In the rows, 128 means zero.
Each row of numbers stands for one object and depends on some of the facts below. Use the named rows to name the rest.

Named rows:
skoplim: [122 122 100 152 162 121 111 135 156 142  97  85 119 148 131 118 120 137
  89 113 122 110 100 150 117 125 103]
traful: [136 133 137 128 107 146 123 137 133 130 127 141 132 130 132 126 116 109
 123 125 129 127 112 108 114 108 146]
drafli: [135 104 111 130 180  99 120 149 155 144  80 108  96 155 150 119 111 150
 116 101 114 118 114 183 128 169 100]
zofu: [124 145 135 130 107 138 114 140 134 129 124 137 133 129 138 128 109 115
 131 130 128 133 112 106 123 108 148]
zitotrek: [122 121 110 150 166 118 124 134 157 145  97  88 118 144 134 111 131 131
  90 110 131 112  99 160 129 136 108]
kigevus: [107 122 104 163 167 129 143 144 140 132  88  94 115 124 122  97 138 117
 102  93 134 103 112 172 142 144  83]
gobis: [133 130 132 129 111 144 122 141 131 133 124 144 128 132 133 129 119 111
 121 123 126 130 117 113 118 115 146]
putu: [118 127 107 151 165 123 115 132 163 146 101  87 119 148 132 121 125 135
  89 112 125 107 100 147 119 125 104]
kegato: [141 143 139 111 124 113 112 126 122 133  98 146  95 150 145 123  71 162
 148 152  68 123 142 106 111 127 122]
zazo: [137 137 139 130 125 117 114 122 122 129 109 118 114 130 144 119 109 139
 140 146 120 122 118 112 125 114 138]
flepodrum: [124 134 130 106 119 118 142 134 147 136 163 130 152 126 108 144 120 135
 130 122 138 139 140 128 125 131 131]
flesar: [106 152 131 145 121 134 139 127 108 118 105 127 117 108 133 103 119 122
 139 134 115 120 134 119 136 116 116]
fitizos: [132 120 131 121 119 156 125 137 133 132 130 141 128 142 129 133 124 114
 119 127 124 132 118 116 106 114 149]
plaril: [132 113 110 152 171 114 128 136 154 143  94  90 118 137 135 109 145 128
  92 107 141 108 100 170 139 145 109]
rebal: [124 110 126  94 134 147 143 128 142 132 171 137 148 150 109 150 140 134
 117 132 129 144 140 140 101 137 136]
loklal: [157  47 150  97 137 131 143 119  82 108 140 160 121 130 142 135 193 114
 157 129 196 175 130 153 130 173 180]
rokletru: [167  55 155 101 125 132 149 122  85 110 146 167 124 119 143 135 191 105
 156 121 192 166 131 146 136 168 180]

How the objects are related:
peflok skedra:plevino flobrus:postes kagru:demum meve:meflo
fuflal skedra:drivapo flobrus:segro meve:lepas
bigrer skedra:flabefin flobrus:ganur
drivapo skedra:trastun flobrus:skoplim meve:tredekir
kipo flobrus:toskes kagru:tredekir meve:plazo
kemo skedra:grebeflam flobrus:mipustus kagru:pilir
mubril skedra:stovim demum flobrus:kadror meve:loklalom mudri:kemo bidri breplu vunivur
beskis flobrus:klofedrek meve:rokletru mudri:tekel vidrafol fidro brubazin draklobam peplel giser
stisel flobrus:gamin meve:kozola mudri:diflim skoplim
kigi flobrus:dezak meve:breplu mudri:loklal bano skibru peplel
mizis flobrus:skoplim kagru:putu meve:gedrur
stovim skedra:plesten flobrus:zitotrek
liskefun flobrus:ganur kagru:skoveplu meve:brubazin
vigrun flobrus:postes meve:flesar mudri:segro flabefin
troplemin kagru:kegato
flabefin skedra:puvo flobrus:troplemin kagru:riklel meve:druklal
meflo skedra:storelak traful flobrus:postes kagru:nifun
draten flobrus:klofedrek kagru:dezak meve:beskis
riklel skedra:kemo kenar flobrus:toskes kagru:redrosek
klobrin flobrus:brustiben kagru:trebrem mudri:stote breplu
giser flobrus:ganur kagru:ramol meve:liskefun
kliki flobrus:bigor meve:tatrik mudri:vutrik
breka mudri:rokletru vodrer fidro kufe dasor pupe
stote flobrus:breka meve:skiski
tristen skedra:flamir flobrus:vunivur
lepas flobrus:segro meve:plesten
peplel skedra:tristen flobrus:dezak meve:noskogik
vutrik flobrus:kigevus meve:klaflon
bano flobrus:toskes kagru:forik meve:riklel
skibru flobrus:putu meve:storelak
vener flobrus:dezak kagru:drafli meve:zirir mudri:segro
klaflon flobrus:kigevus meve:gobis mudri:peplek rokletru ganur
fopo flobrus:vodrer kagru:lomezo meve:pilir
mipla skedra:midum flobrus:klofedrek meve:stugrumer mudri:ganur riklel tristen plevino flabefin flonel
stoduk flobrus:putu meve:plevino
lomezo flobrus:putu meve:stoduk
ronul flobrus:vodrer
pupe flobrus:rinitun meve:zazo
noskogik flobrus:dezak
bripluk flobrus:gamin meve:feklor mudri:kegato drafli
dasor flobrus:brustiben meve:midum
kegror flobrus:nifun kagru:kemo meve:kenar mudri:zazo grebeflam lika klofedrek liskefun tristen trunam
diflim flobrus:klofedrek meve:graza
pobo flobrus:kigevus meve:vutrik
setri skedra:peplel flobrus:zitotrek meve:trebrem
kufe flobrus:nifun
zirir flobrus:dezak kagru:beskis meve:traful
gedrur flobrus:skoplim meve:grebeflam mudri:gamin breplu trunam peflok
flonel flobrus:flafal meve:lika
kegato skedra:brekles flobrus:putu meve:skibru
baplu flobrus:skoplim kagru:pazem meve:trunam mudri:gobis lomezo latrobon flonel
loklalom flobrus:kadror meve:magroze mudri:skiski
plazo flobrus:toskes meve:bano mudri:ganur stote putu brekles flonel
girin flobrus:putu kagru:noskogik meve:lomezo mudri:bigor kufe dasor vunivur murul
pilir flobrus:vodrer kagru:fakla meve:ronul
fitizos flobrus:nifun meve:kufe
trastun skedra:flamir peplel flobrus:vunivur meve:tristen mudri:redrosek skibru
rokletru skedra:flamir flobrus:klofedrek meve:plurim
biklen flobrus:gamin mudri:diflim tredekir
druklal flobrus:troplemin meve:nusken
plesten skedra:traful flobrus:segro meve:peplek mudri:stovim trebrem bidri tredekir miflas
skiski flobrus:breka
grugu skedra:zirir flobrus:ganur meve:bigrer
forik flobrus:bigor kagru:vutrik meve:plefigrul
redrosek flobrus:pazem kagru:mizis
stugrumer flobrus:klofedrek kagru:flepodrum meve:pumek
kigevus mudri:zitotrek fopo mipustus
dezak skedra:baplu
skoveplu flobrus:bigor meve:bago
nusken flobrus:troplemin kagru:zopo mudri:flamir graza gamin gobis
bidri flobrus:putu
ludol flobrus:klofedrek kagru:baplu meve:loklal
fidro flobrus:vodrer meve:murul
brustiben mudri:dasor riklel
latrobon skedra:kemo flobrus:stovogrom meve:gestasil
flesar flobrus:postes meve:peflok mudri:draten vutrik flepodrum fuflal plaril mipustus fitizos pupe skodrar
klofedrek skedra:setri
rebal flobrus:bigor kagru:stote
skatrik flobrus:gamin meve:bripluk
flamir flobrus:nifun meve:draklobam
nifun kagru:tatrik mudri:vutrik bidri mipustus lomezo drivapo
grebeflam flobrus:skoplim
trabru flobrus:zitotrek meve:trutatrom
gobis flobrus:kigevus
gestasil skedra:pupe flobrus:stovogrom
pumek flobrus:klofedrek meve:draten
plurim flobrus:klofedrek kagru:puvo meve:ludol mudri:zugrur dasor feklor
kozola skedra:klofedrek flobrus:gamin kagru:draten meve:skatrik mudri:diflim stoduk plevino
tekel flobrus:kigevus meve:pobo
puvo skedra:rokletru flobrus:drafli kagru:kigi mudri:bano gobis zirir kipo
murul flobrus:vodrer meve:miflas
traful skedra:peplel flobrus:dezak meve:peplel
graza flobrus:klofedrek kagru:zirir meve:mipla
drafli skedra:kemo
peplek flobrus:segro
guve flobrus:vunivur kagru:kegror meve:trastun
bune flobrus:toskes meve:kipo mudri:storelak klofedrek postes
fakla flobrus:zitotrek meve:stovim mudri:druklal traful gamin lepas feklor
zopo skedra:postes flobrus:zitotrek meve:setri mudri:bidri grugu gamin zirir noskogik pobo
miflas skedra:fuflal flobrus:vodrer meve:fopo
zofu flobrus:zitotrek meve:trabru
pazem kagru:bigrer
trebrem flobrus:zitotrek meve:zofu
loklal flobrus:klofedrek
tredekir flobrus:skoplim kagru:plefigrul meve:baplu
taklas flobrus:skoplim meve:grabre mudri:miflas draklobam pazem peflok
bago skedra:plevino loklalom flobrus:bigor meve:forik mudri:rinitun pilir putu brekles
trutatrom flobrus:zitotrek meve:fakla
graklon flobrus:ganur meve:grugu
storelak skedra:fuflal puvo flobrus:putu kagru:kufe meve:girin
tatrik flobrus:bigor kagru:ludol meve:rebal mudri:fidro skoveplu trunam
lika skedra:liskefun pupe gestasil flobrus:flafal
flepodrum skedra:kozola tekel flobrus:kadror kagru:girin
feklor skedra:storelak flobrus:gamin meve:skodrar
midum skedra:postes flobrus:brustiben meve:klobrin
kenar flobrus:nifun kagru:skoplim meve:flamir mudri:skodrar
brubazin flobrus:ganur meve:graklon
demum skedra:plefigrul flobrus:nifun kagru:stovogrom meve:kegror
ramol skedra:demum flobrus:plaril kagru:kipo meve:brogregrer
zugrur flobrus:putu kagru:giser meve:bidri
grabre flobrus:skoplim kagru:drivapo meve:drivapo
brekles skedra:kemo flobrus:plaril
draklobam flobrus:nifun kagru:trabru meve:fitizos
vidrafol flobrus:brustiben meve:dasor
breplu flobrus:dezak meve:vener
brogregrer flobrus:plaril kagru:nusken meve:brekles
plefigrul skedra:diflim tristen murul flobrus:bigor meve:kliki mudri:fidro rinitun rebal murul
trunam flobrus:skoplim meve:mizis
zazo skedra:mubril postes flobrus:rinitun
plevino skedra:mubril flobrus:putu meve:zugrur
skodrar flobrus:gamin kagru:zofu meve:biklen
stovogrom kagru:guve mudri:rokletru drafli ludol gobis
magroze flobrus:kadror meve:flepodrum mudri:mipustus grabre skiski lepas

Rows to name:
No name comes twice in this set of rows, the named rows included.
[101 159 126 120 117 137 146 135 143 116 163 146 153 113 114 152 127 117
 150 111 113 118 154 125 127 124 110] => girin
[115  98 124 100 147 151 117 138 125 120 128 140 122 176 138 148 112 148
 131 145  95 150 129 136  77 133 142] => grebeflam
[113 142 121 129 113 138 141 141 127 120 147 146 146 108 111 137 129 118
 142 115 127 130 146 132 135 127 111] => klobrin
[125 151 130 146 120 134 141 117 105 126 102 130 117 112 128 102 121 128
 136 138  98  98 142 109 138 114 105] => mubril
[124 117 109 153 171 115 138 139 152 146  91  87 117 136 131  96 134 127
  87 104 145 109 100 174 141 147 106] => mipustus
[124 119 127 101 123 144 141 135 141 134 168 143 149 138 106 140 131 128
 116 124 128 144 139 133 109 130 134] => skodrar
[142 135 138 121 113 143 124 138 137 128 126 145 126 132 137 125 112 116
 134 125 124 124 114 115 110 110 148] => feklor
[103 148 123 125 121 123 142 135 126 117 144 134 145 110 109 137 131 131
 149 121 127 132 149 135 139 131 107] => nusken
[176  29 161  96 150 122 195 152  68 152 230 173 157 132 108 158 174 120
 178 134 210 174 122 183 158 215 182] => ludol
[165  71 150  86 110 117 165 129  99 128 175 174 144 107 113 146 182 112
 152 114 194 172 158 148 153 180 166] => draten
[ 99 144 125 118 125 119 133 144 123 113 134 147 133 125 123 143 102 141
 156 127  98 140 155 133 130 142 108] => kenar
[139 142 138 142 112 123 124 104 114 131 122 117 120 129 141 116 128 136
 119 148 115 113 130  95 137 109 136] => tekel
[141  99 115 145 178 102 162 153 146 174 163 100 144 140 106 131 132 140
 106 103 155 113  94 198 160 180 109] => pazem

Now the same objects, written a new way:
Some objects and their rows:
plurim: [148 142 131 131 120 138 151 112 140 107 131  92 114 173 119 155 112 161
  67 134 141 126 119 129 119 156 127  93 133 138 134 133  85 161 164 124
 137  98 135  95 125 116 130 110 111  82 109]
skibru: [143 113 124 132 130 126 123 144 110 125 167 133 122 132 132 121 129 149
 103 115 143 130 147 152 143 123 123 137 123 122 146 139 121 141 125 119
 112 140 118 127 135 152 139 128 137 127 122]
bripluk: [128 127 114 120 106 134 121 132 144 106 114 131 113 130  99 130 133 125
 151 130 123 141 132 135 107 126 143 128 142 135 118 148 154 142 119 129
 115 137 150 133 133 109 102 140 126 131 155]
skatrik: [123 127 112 122 109 131 126 128 143 111 118 131 113 122 110 120 132 130
 149 122 126 125 134 145 109 121 146 136 135 129 122 154 158 138 107 121
 115 139 156 131 129 108 114 138 125 137 155]
trebrem: [124 118 112 124 110 122 113 133 136 105 124 125 120 110 111 124 138 120
 154 132 132 134 129 143 104 133 145 136 141 130 124 146 159 138 105 114
 116 126 140 144 132 112  99 137 132 146 154]
setri: [120 122 131 142 134 130 132 135 121 147 149 145 135 139 131 132 133 149
 123 129 146 108 156 150 142 116 129 171 115 114 157 116 106 145 115 119
 118 131 126 140 128 162 128 130 130 102 112]
traful: [122 132 143 132 136 121 135 129 120 134 144 136 140 148 132 138 138 140
 126 148 141 141 146 140 130 115 114 162 140 121 147 119 105 144 135 116
 119 121 107 130 132 171  94 130 126  89 110]
ronul: [119 131 114 125 112 137 135 117 148 107 107 124 107 135 114 114 134 130
 148 126 126 150 133 125  95 133 133 125 146 132 118 159 152 132 129 119
 120 112 142 127 127 109  99 144 121 127 166]
stovogrom: [121 133 151 118 181 185 127 119 125 203  85 141 133 108 152 134 118  48
 125 151  76 125  60  84 152 139  91 114 154 114  88  84 117  33 155 167
 169 168 130 118 112 102 187 116 119 170 117]
bigrer: [101 137 130 137 103 105 123 114 150 102 116 125 125 125 112 124 137 133
 176 137 142 143 141 115 100 123 148 143 127 132 134 126 146 156 110 108
 124  76 121 158 129 122  72 148 131 120 151]
pupe: [147 114 126 136 133 121 124 142 114 121 168 124 130 125 125 123 129 151
  87 112 142 129 142 149 144 140 131 132 116 125 150 146 118 143 121 120
 126 141 116 119 128 141 147 117 142 128 106]
breka: [117 150 163 122 152 127 123 112 132 168 107 140 155 104 146 124 111  76
 149 124  82 110  77  63 166 114 114  86 110 128  87  62 121  71 143 170
 168 137  93 127 115 100 161 118 135 174 111]
mubril: [111 124 111 138 121 135 121 136 152 134  97 143 147 115 100 142 139 129
 144 141 131 118 148 141 111 134 166 166 116 141 128 139 144 157 103 136
 136 143 152 161 125 105 118 127 133 109 140]
vidrafol: [128 112 104 130 117 126 118 137 135 114 112 124 130 110 113 125 135 133
 127 125 133 125 141 141 109 143 156 136 118 139 122 164 159 141 110 125
 131 137 158 143 131 103 136 123 130 135 152]
fuflal: [136 127 135 144 141 122 132 138 121 140 152 138 150 128 127 134 135 147
 110 130 143 120 152 154 142 129 134 170 111 123 163 131 112 148 114 120
 129 134 112 135 117 158 134 121 136 102  96]
rebal: [138 124 124 127 128 130 143 129 119 119 146 125 117 162 133 118 126 151
  91 121 139 160 150 117 128 126 111 119 135 127 129 152 111 135 160 127
 118 121 117 108 138 152 118 127 128 100 132]
forik: [136 120 134 130 121 131 128 136 118 122 165 132 112 144 128 125 126 153
 116 110 137 124 136 148 143 116 122 132 130 117 147 131 114 142 124 118
 107 135 120 117 132 149 127 131 132 126 122]

Which object is each row?
No name comes twice in this set of rows, the named rows included.
[126 137 120 118  94 135 131 118 153 105  95 101 128 133  95 166 121 137
 132 147 134  77 101 158  96 139 160 127 129 140 124 114 130 162 115 126
 133 126 176 136 130  84 123 118 100 106 140] => mipla
[134 137 138 135 129 116 150 108 125 120 120  90 141 158 133 160 124 150
  86 161 155 110 121 138 105 150 121 139 135 132 150 106  81 153 152 105
 147  80 128 127 128 144 107 112 103  65 103] => rokletru
[136 129 134 137 124 116 141 122 122 132 137 100 147 135 138 162 120 158
  84 140 157  61 120 173 121 143 138 152 107 129 163 107  91 160 118 107
 141 110 152 135 121 139 149 105 108  84  93] => diflim
[116 163 168 123 143 105 126 112 143 155 111 147 158 106 153 112 108  93
 160 104  77 111  93  58 173 102 127  75  88 132  86  62 129  83 135 176
 165 134  75 111 107 105 151 117 138 169 105] => nifun

The same objects again, as new rows of numbers:
Some rows with their names:
bidri: [ 93 164 135 122 159 108 123 126 152 123 116 116 106 135 141 163 119 120
 128 162 112 116 136  89 127 111 119 128 111 119 143 151 170 116 121  69
 111 109 146 131 154]
zugrur: [106 150 141 120 173 132 133 126 147 112 106 119  96 129 135 159 133 131
 139 126 121 107 125  95 133 129 119 114 100  98 142 138 174 106 139  57
  99 115 170 124 135]
ludol: [110 173 147 137 134  96 151 105 146 120 114 148  80 113 138 163 115 125
 104 148 134 115 128  87 141 130 151 107 124 133 155  97 173 107 194 115
 100 103 136 134 162]
loklal: [110 166 141 139 132  92 148 114 153 122 114 133  85 108 144 154 120 114
  98 144 129 121 128  88 144 118 144 110 124 126 155 106 180 105 195 126
 100 103 147 137 165]
taklas: [ 97 117 140 117  89 138 106 122 113 121 120 118 133 115 138 128 114 121
 133 130 139 150 136 127 119 143 139 135 110 134 126 144 145 116  97 100
 129 117 156 148 126]
fuflal: [118 126 150 132  88 136 107 118 120 121 121 117 144 113 142 147  96 135
 125 122 132 121 160 122 127 157 139 146 126 141 116 127 134 105  92 109
 133 135 135 143 135]
beskis: [ 95 171 120 143  94 107 134  94 142 132 142 147  99 108 125 161  83  83
 104 169 149 139 135  84 143 103 160 115 135 145 157  88 159 125 192 143
 127 111 123 137 148]
zirir: [102 139 136 131 124 134 116 112 122 108 144 106 119 117 144 146  93 108
 141 131 133 108 120  97 134 117 144 132 136 117 147 129 152 133 122  85
 126 120 135 150 116]
pumek: [116 142 140 146 103 131 135 109 125 108 128 116 102 100 134 144  95 103
 130 137 143 101 113  91 143 121 150 104 135 122 154  88 153 110 191 140
 107 116 126 144 133]
druklal: [108 130 149 125 102 131 117 122 117 115 125 110 124 112 151 134 106 129
 129 127 128 126 137 120 133 139 145 140 114 138 140 137 149 119 103  96
 122 118 140 156 129]
drafli: [118 123 112  92 158 118  84 107 161 107 106 119 179 156 133 115  45 185
 121 178 140 184 213 115  92 135 199 125 152 109 164  90  92 172 102 116
 108 176  83 158 157]
kemo: [104 126 126 121 114 126 110  99 140 111 135 107 162 127 152 166  60 110
 122 127 106 144 161 125  80 144 144 103 116 101 153 128 185 123 118  75
 121 128 125 131 120]
setri: [118 129 129 124 123 149 107 121 123 133 114  94 145  94 133 148 104 151
 118  76 114 129 155 110 138 146 134 144 129 131 131 139 148 104  96  96
 142 122 131 145 135]
kenar: [125  90 139 145 115 163 135 196 181 117  78  34 122 125 170  99 132  81
 129  98 111 133 136 133 170  79  72  96  62  98 123 178 186  92  94 138
 110 119 199 144 101]
peplek: [108 132 141 128 124 144 117 122 131 104 130  98 120 116 140 149  99 109
 146 140 130 110 124  98 142 120 139 122 121 130 147 131 143 118 118  95
 114 124 126 147 120]
noskogik: [ 86 152 120 117 139 106  99 120 122 117 124 108 128 132 131 166 112 108
 140 202 113 116 140  87 117 119 123 134 135 136 149 147 134 107 115 105
 111 113  99 140 162]
lika: [112 130 149 126 105 135 117 115 129 111 128 107 136 107 150 145 106 124
 121 117 132 125 147 118 141 141 145 132 119 138 131 134 141 111 101 106
 121 127 136 147 130]

Which object is each row?
No name comes twice in this set of rows, the named rows included.
[107 150 143 126 161 138 133 119 145 112 116 124  97 122 132 159 128 125
 138 119 134 108 116  90 134 119 129 107 107  94 139 122 169 118 152  58
 102 119 168 127 129] => rebal
[108 122 128 120 118 130 113 102 145 104 135  94 165 123 169 168  57 109
 118 120  95 146 165 130  93 143 146  98 112 110 158 130 191 117 100  74
 121 130 118 134 110] => brekles
[131 125 166 132 107 154 125 112 137 112 123 124 129 106 145 145 122 136
 116  76 150 114 139 127 149 157 139 130 108 119 108 118 153 107 112  83
 120 132 174 133 119] => flabefin
[123 137 147 149 122 158 141 130 164 126 135 106 102 116 146 127  95  98
 133  84 140 110 125 106 157  89 126 114  96  97 134 126 188 136 129  66
 132 128 190 140  88] => fopo
[ 98 147 111 125 111 141 103 100 125 123 146 109 142 108 126 162  74  95
 127 141 128 129 150  88 139 120 142 142 136 146 148 129 126 121 106 121
 144 130 105 142 121] => plefigrul
[ 92 162 119 124 119 126 103  94 129 123 151 122 135 128 122 178  85  97
 130 180 132 113 149  87 126 122 139 138 141 141 145 123 131 122 119 104
 132 131  99 134 140] => bigrer
[ 93 158 130 128 140 132 119 115 156 125 134 130 112 124 128 164 105 100
 132 150 133 130 132  89 133 104 129 117 110 120 136 138 166 128 130  64
 125 120 153 127 127] => mizis
[121 134 129 129 140 152 112 120 135 124 119  85 136  87 139 154 102 150
 117  74 117 114 147  95 149 131 139 131 135 128 142 136 147 100 102  95
 132 122 116 145 131] => tristen
[120 100 151 122 128 145 121 161 118 103  78  69 124 120 158 121 140 148
 152 112 107 110 127 135 128 149 109 128  97 114 134 156 152  88  97 104
  98 116 159 153 132] => grabre
[116 128 121 122 129 151 108 123 120 141 107  88 142  84 131 142 101 160
 110  62 117 134 154 103 138 145 138 146 132 124 133 137 153 102 104 103
 148 118 130 148 131] => trastun
[ 94 139 129 123  66 126  96  98 105 119 143 129 149 117 131 149  91 102
 120 165 146 141 165 120 126 154 149 171 132 163 125 132 120 121  87 138
 146 134 129 144 134] => zopo
[108 134 120 126 110 129  99 137 119 121 121  68 154 113 148 148  94 113
 130 152  97 116 165 108 138 126 118 150 127 149 138 164 129 102  68 138
 129 124  94 153 141] => drivapo
[137  91 137  96 199 152 111 169 152  94  51  86 122 155 131  70 138 209
 150 132 154 144 163 117 152 129 156 118 122  83 149 106  76 135 129 136
  69 168 153 167 155] => troplemin

